Here is a tiny trained network, its code and every weight. The questions are about switching its units off for an input and a class, where a switched-off unit gives its printed mean instead of its output.

import numpy as np


def w(rows, s, z=0):
    codes = np.array(rows[::2]) - 128.0
    scale = np.full(codes.shape[1], s)
    scale[-1] = z or s
    return codes * scale


def norm(h):
    return h / np.sqrt((h * h).mean(-1, keepdims=True) + 1e-5)


def f(y):
    return np.maximum(y, 0)


def log_softmax(a):
    a = a - a.max(-1, keepdims=True)
    return a - np.log(np.exp(a).sum(-1, keepdims=True))


def net(x, mask):
    res = np.array(x, float).reshape(1, 7) / 4 @ E
    u = 0
    for l in range(2):
        y = f(norm(res) @ A[l][:, :-1].T + A[l][:, -1])
        res = res + np.where(mask[u : u + 3], y, B[l][:, -1]) @ B[l][:, :-1]
        u += 3
    return log_softmax(norm(res)[-1] @ U[:, :-1].T + U[:, -1])


A, B = {}, {}
E = w([
[155,61,105,113,164,165,114,40],'x0',
[92,108,28,66,141,147,159,145],'x1',
[127,216,139,102,117,81,162,127],'x2',
[201,105,117,93,173,169,187,206],'x3',
[107,171,130,213,119,246,188,175],'x4',
[87,98,114,95,119,111,111,151],'x5',
[134,166,72,170,53,51,166,126],'x6',
],0.011)
A[0] = w([
[117,2,147,181,176,103,49,41,2],'L0N1',
[217,96,118,181,157,108,192,59,17],'L0N2',
[130,148,222,178,159,175,88,107,3],'L0N3',
],0.0075,0.0065)
B[0] = w([
[147,85,97,100,11,223,21,122,251],'L0N1',
[124,66,82,74,91,67,139,133,174],'L0N2',
[77,128,102,41,155,35,20,220,198],'L0N3',
],0.011,0.0028)
A[1] = w([
[172,60,104,87,193,208,200,254,95],'L1N1',
[105,157,35,138,162,230,181,73,120],'L1N2',
[188,147,120,123,67,108,157,84,252],'L1N3',
],0.0098,0.0041)
B[1] = w([
[56,83,162,7,109,175,173,150,254],'L1N1',
[96,142,208,193,64,96,178,160,206],'L1N2',
[106,106,118,132,145,148,170,116,208],'L1N3',
],0.014,0.0088)
U = w([
[136,106,1,57,137,49,169,92,52],'0',
[94,186,183,157,130,99,109,162,83],'1',
[80,111,150,56,115,153,169,142,254],'2',
[153,186,159,213,124,162,182,131,57],'3',
[178,172,160,80,219,142,106,106,6],'4',
[167,69,100,76,135,159,31,49,86],'5',
],0.019,0.0098)

Each question gives the input, the list of numbers given to net, and the class t.
The units are the neurons (one row each of A and B). Each row of codes is followed by its name. A weight is (code - 128) times the scale printed after its matrix; where a second scale follows, it is the last column's (A, B and U).
mask holds one flag per neuron, layer by layer. A switched-off neuron (its flag False) gives its mean, the last column of its row in B, instead of its output. The means were averaged over made-up inputs and are rounded, as every weight is.
A unit's drop is (log p(t) with every unit on - log p(t) with that unit switched off) / (log p(t) with every unit on - log p(t) with every unit switched off).
The circuit of an input: a set's keep is (log p(t) with only the set's units on - log p(t) with every unit switched off) / (log p(t) with every unit on - log p(t) with every unit switched off). Starting from all 6 units, units are removed one at a time, each time the one whose removal leaves the highest keep (on an exact tie, the one counted first), for as long as the keep stays at least 0.8.
units of the circuit, in order: the units of the circuit, biggest drop first
top k neurons: the k neurons with the biggest drops, biggest first
k most important neurons of layer l: the k neurons of layer l with the biggest drops, biggest first
input [5,-3,8,-6,2,-1,-5], class 5: units of the circuit, in order	(L1N2, L1N1)
input [-3,-4,5,-5,-4,6,6], class 0: top 3 neurons	(L1N2, L1N1, L1N3)
input [-4,-5,2,4,-8,5,-1], class 1: 2 most important neurons of layer 0	(L0N1, L0N2)
input [-7,-4,1,-1,1,-2,4], class 3: units of the circuit, in order	(L1N1, L0N3)
input [-1,-6,5,0,-8,-5,-8], class 4: units of the circuit, in order	(L1N1)
input [1,-4,0,3,7,-7,1], class 2: units of the circuit, in order	(L1N1, L0N3)
input [-7,2,-8,0,-4,-2,2], class 0: units of the circuit, in order	(L1N1, L1N2)
input [1,6,-6,-4,-2,7,-5], class 5: units of the circuit, in order	(L0N1, L1N1)
input [4,-5,5,-1,-3,5,-1], class 5: units of the circuit, in order	(L1N1, L1N2)
input [-3,5,-4,-7,1,-2,-8], class 5: units of the circuit, in order	(L1N1, L0N1)
input [8,-6,5,-7,8,2,0], class 1: units of the circuit, in order	(L0N3, L1N1)
input [-3,-1,7,-3,8,-6,-8], class 1: units of the circuit, in order	(L1N1, L0N3)
input [2,-5,3,4,-2,-7,-7], class 4: top 2 neurons	(L1N2, L1N3)
input [-3,-1,0,-1,-4,-1,-1], class 1: top 2 neurons	(L1N1, L0N1)
input [-4,-5,-8,-5,-4,3,6], class 5: top 2 neurons	(L1N2, L1N1)
input [0,6,-1,-4,-6,-8,-2], class 5: top 2 neurons	(L1N1, L0N1)
input [0,5,-1,-8,7,-6,0], class 3: top neuron	(L1N1)
input [4,-1,8,-1,1,-8,-7], class 4: top 2 neurons	(L1N1, L0N3)
input [3,4,5,-8,4,7,6], class 1: top 2 neurons	(L1N1, L1N2)
input [3,-8,0,-3,6,-3,-5], class 5: top 2 neurons	(L1N2, L0N3)
input [-1,-1,-1,-4,1,-5,1], class 3: top 2 neurons	(L1N1, L0N2)
input [-7,-8,4,4,0,1,-5], class 1: top 2 neurons	(L1N1, L1N3)
input [1,0,-8,3,-1,6,8], class 0: top neuron	(L1N2)
